Below are the code and all the weights of a small trained network. Each question names an input and a target symbol and asks about switching units off, where a switched-off unit gives its printed mean instead of its output.

import numpy as np


def w(rows, s, z=0):
    codes = np.array(rows[::2]) - 128.0
    scale = np.full(codes.shape[1], s)
    scale[-1] = z or s
    return codes * scale


def norm(h):
    return h / np.sqrt((h * h).mean(-1, keepdims=True) + 1e-5)


def f(y):
    return y / 2 * (1 + np.tanh(0.7978845608 * (y + 0.044715 * y**3)))


def softmax(a):
    e = np.exp(a - a.max(-1, keepdims=True))
    return e / e.sum(-1, keepdims=True)


def log_softmax(a):
    a = a - a.max(-1, keepdims=True)
    return a - np.log(np.exp(a).sum(-1, keepdims=True))


def net(x, mask):
    ids = ['ΓΛΦαβδεηθξτω'.index(c) for c in x.split()]
    T = len(ids)
    res = E[ids] + P[:T]
    u = 0
    for l in range(2):
        q, k, v = (norm(res) @ M[l].T for M in (Q, K, V))
        z = softmax(np.where(np.tri(T) > 0, q @ k.T / 3**0.5, -1e9)) @ v
        res = res + np.where(mask[u], z, O[l][:, -1]) @ O[l][:, :-1]
        u += 1
        y = f(norm(res) @ A[l][:, :-1].T + A[l][:, -1])
        res = res + np.where(mask[u : u + 4], y, B[l][:, -1]) @ B[l][:, :-1]
        u += 4
    return log_softmax(norm(res)[-1] @ U[:, :-1].T + U[:, -1])


Q, K, V, O, A, B = {}, {}, {}, {}, {}, {}
E = w([
[103,123,96],'Γ',
[84,98,137],'Λ',
[205,129,109],'Φ',
[130,115,106],'α',
[153,134,162],'β',
[142,128,126],'δ',
[178,96,70],'ε',
[83,193,156],'η',
[216,172,221],'θ',
[141,128,128],'ξ',
[143,129,122],'τ',
[111,5,132],'ω',
],0.03)
P = w([
[15,127,145],'0',
[3,211,65],'1',
[90,127,182],'2',
[47,171,109],'3',
[100,135,172],'4',
[101,137,155],'5',
[105,138,167],'6',
[104,143,161],'7',
[114,133,159],'8',
[108,142,151],'9',
[123,133,153],'10',
[121,122,172],'11',
[123,124,160],'12',
[127,130,155],'13',
],0.0062)
Q[0] = w([
[148,233,125],'L0H1',
[195,101,254],'L0H1',
[94,102,160],'L0H1',
],0.0086)
K[0] = w([
[101,121,190],'L0H1',
[53,124,101],'L0H1',
[185,245,136],'L0H1',
],0.012)
V[0] = w([
[44,76,119],'L0H1',
[2,167,87],'L0H1',
[44,128,98],'L0H1',
],0.0079)
O[0] = w([
[93,162,139,214],'L0H1',
[131,30,255,253],'L0H1',
[252,120,101,216],'L0H1',
],0.0068,0.0032)
A[0] = w([
[155,92,183,93],'L0N1',
[233,90,97,193],'L0N2',
[198,245,124,255],'L0N3',
[94,107,123,90],'L0N4',
],0.013,0.0041)
B[0] = w([
[69,219,88,207],'L0N1',
[12,136,41,255],'L0N2',
[114,43,230,210],'L0N3',
[232,254,197,133],'L0N4',
],0.0083,0.0064)
Q[1] = w([
[88,137,152],'L1H1',
[209,129,105],'L1H1',
[189,251,109],'L1H1',
],0.013)
K[1] = w([
[191,86,172],'L1H1',
[86,162,202],'L1H1',
[67,251,150],'L1H1',
],0.013)
V[1] = w([
[132,214,130],'L1H1',
[189,86,1],'L1H1',
[61,164,52],'L1H1',
],0.0096)
O[1] = w([
[69,254,94,3],'L1H1',
[28,115,124,112],'L1H1',
[248,149,111,221],'L1H1',
],0.0076,0.0043)
A[1] = w([
[153,144,143,52],'L1N1',
[63,155,175,37],'L1N2',
[199,91,247,102],'L1N3',
[186,29,73,252],'L1N4',
],0.014,0.0036)
B[1] = w([
[54,66,255,118],'L1N1',
[88,105,39,141],'L1N2',
[142,137,38,234],'L1N3',
[79,206,187,254],'L1N4',
],0.0092,0.0078)
U = w([
[167,171,53,116],'Γ',
[28,99,184,206],'Λ',
[143,159,109,92],'Φ',
[109,229,172,70],'α',
[216,5,41,144],'β',
[139,123,116,11],'δ',
[49,78,55,84],'ε',
[134,128,119,3],'η',
[212,121,162,239],'θ',
[167,143,109,94],'ξ',
[87,98,97,177],'τ',
[84,17,155,205],'ω',
],0.013,0.0051)

Each question gives the input, a string of symbols that net reads in full, and the target symbol t.
The units are the heads (3 rows each of Q, K, V and O) and the neurons (one row each of A and B). Each row of codes is followed by its name. A weight is (code - 128) times the scale printed after its matrix; where a second scale follows, it is the last column's (O, A, B and U).
mask holds one flag per unit, layer by layer, with each layer's heads first. A switched-off unit (its flag False) gives its mean, the last column of its rows in O or B, instead of its output. The means were averaged over made-up inputs and are rounded, as every weight is.
A unit's drop is (log p(t) with every unit on - log p(t) with that unit switched off) / (log p(t) with every unit on - log p(t) with every unit switched off).
The circuit of an input: a set's keep is (log p(t) with only the set's units on - log p(t) with every unit switched off) / (log p(t) with every unit on - log p(t) with every unit switched off). Starting from all 10 units, units are removed one at a time, each time the one whose removal leaves the highest keep (on an exact tie, the one counted first), for as long as the keep stays at least 0.8.
circuit, biggest first: the units of the circuit, biggest drop first
most important unit: the unit with the biggest drop
k most important neurons of layer l: the k neurons of layer l with the biggest drops, biggest first
drop of u: that unit's drop, to one decimal
input Γ Γ Φ Γ Λ θ θ β, target β: circuit, biggest first => [L1N4; L1N3]
input ξ Φ ω Φ α Γ ω Φ Γ Γ Γ Φ δ, target Λ: circuit, biggest first => [L0H1; L0N2]
input β ξ α α δ, target ε: most important unit => L0N2
input Γ β Λ, target β: circuit, biggest first => [L1N3; L0N4; L1N4; L1H1]
input Λ θ τ Φ Γ ξ ξ η Γ η Γ Λ, target ε: circuit, biggest first => [L1N3; L0N4; L0N2; L0N3]
input δ η Φ ξ Φ η ξ Γ ξ ξ, target Λ: 2 most important neurons of layer 0 => [L0N2; L0N3]
input Γ θ ω ξ, target ω: circuit, biggest first => [L1H1; L0N3]
input Λ Λ ω α Γ Γ, target Γ: circuit, biggest first => [L0N4; L0N2; L1N3]
input Γ θ β δ ξ ω ω Φ Γ δ, target Λ: 3 most important neurons of layer 0 => [L0N3; L0N2; L0N4]
input Φ Λ ξ Φ η δ Λ η α ε ε τ δ, target ε: 2 most important neurons of layer 0 => [L0N1; L0N2]
input δ τ Γ α Γ τ ε Λ δ ξ, target ε: 2 most important neurons of layer 0 => [L0N1; L0N3]
input ω Λ δ Γ η θ α, target α: 3 most important neurons of layer 0 => [L0N1; L0N2; L0N3]
input Φ η η Λ Γ Φ β Λ β Γ ξ, target Λ: 2 most important neurons of layer 0 => [L0N3; L0N2]
input η ω α δ, target ω: circuit, biggest first => [L0N3]
input Γ β Γ ξ Φ δ β Λ Φ τ ξ α, target α: 2 most important neurons of layer 0 => [L0N2; L0N1]
input τ θ θ Λ ξ β η ξ ε β δ Λ, target ε: 3 most important neurons of layer 0 => [L0N3; L0N4; L0N2]
input Λ Φ ε δ δ Γ Φ τ Φ η Λ η Φ β, target β: 2 most important neurons of layer 1 => [L1N3; L1N4]
input α Γ τ α, target Γ: 2 most important neurons of layer 0 => [L0N3; L0N4]
input Φ β δ ε Γ Λ β τ τ, target ε: 2 most important neurons of layer 0 => [L0N2; L0N1]
input β ξ η τ Φ δ Γ, target Γ: 3 most important neurons of layer 0 => [L0N2; L0N4; L0N3]
input Λ ω δ ε Γ Γ δ Γ ε α ξ, target ε: circuit, biggest first => [L0N2]
input Γ η Λ Λ, target β: 2 most important neurons of layer 1 => [L1N3; L1N4]
input Γ Γ δ Γ ξ Γ Γ β Γ η τ ξ ξ, target θ: drop of L1N4 => 0.6
input Γ ω Γ τ, target ω: drop of L0N4 => 0.0
input α ω Λ ξ ξ Γ Φ α τ ξ Γ Γ Λ Φ, target Λ: drop of L1H1 => 0.1
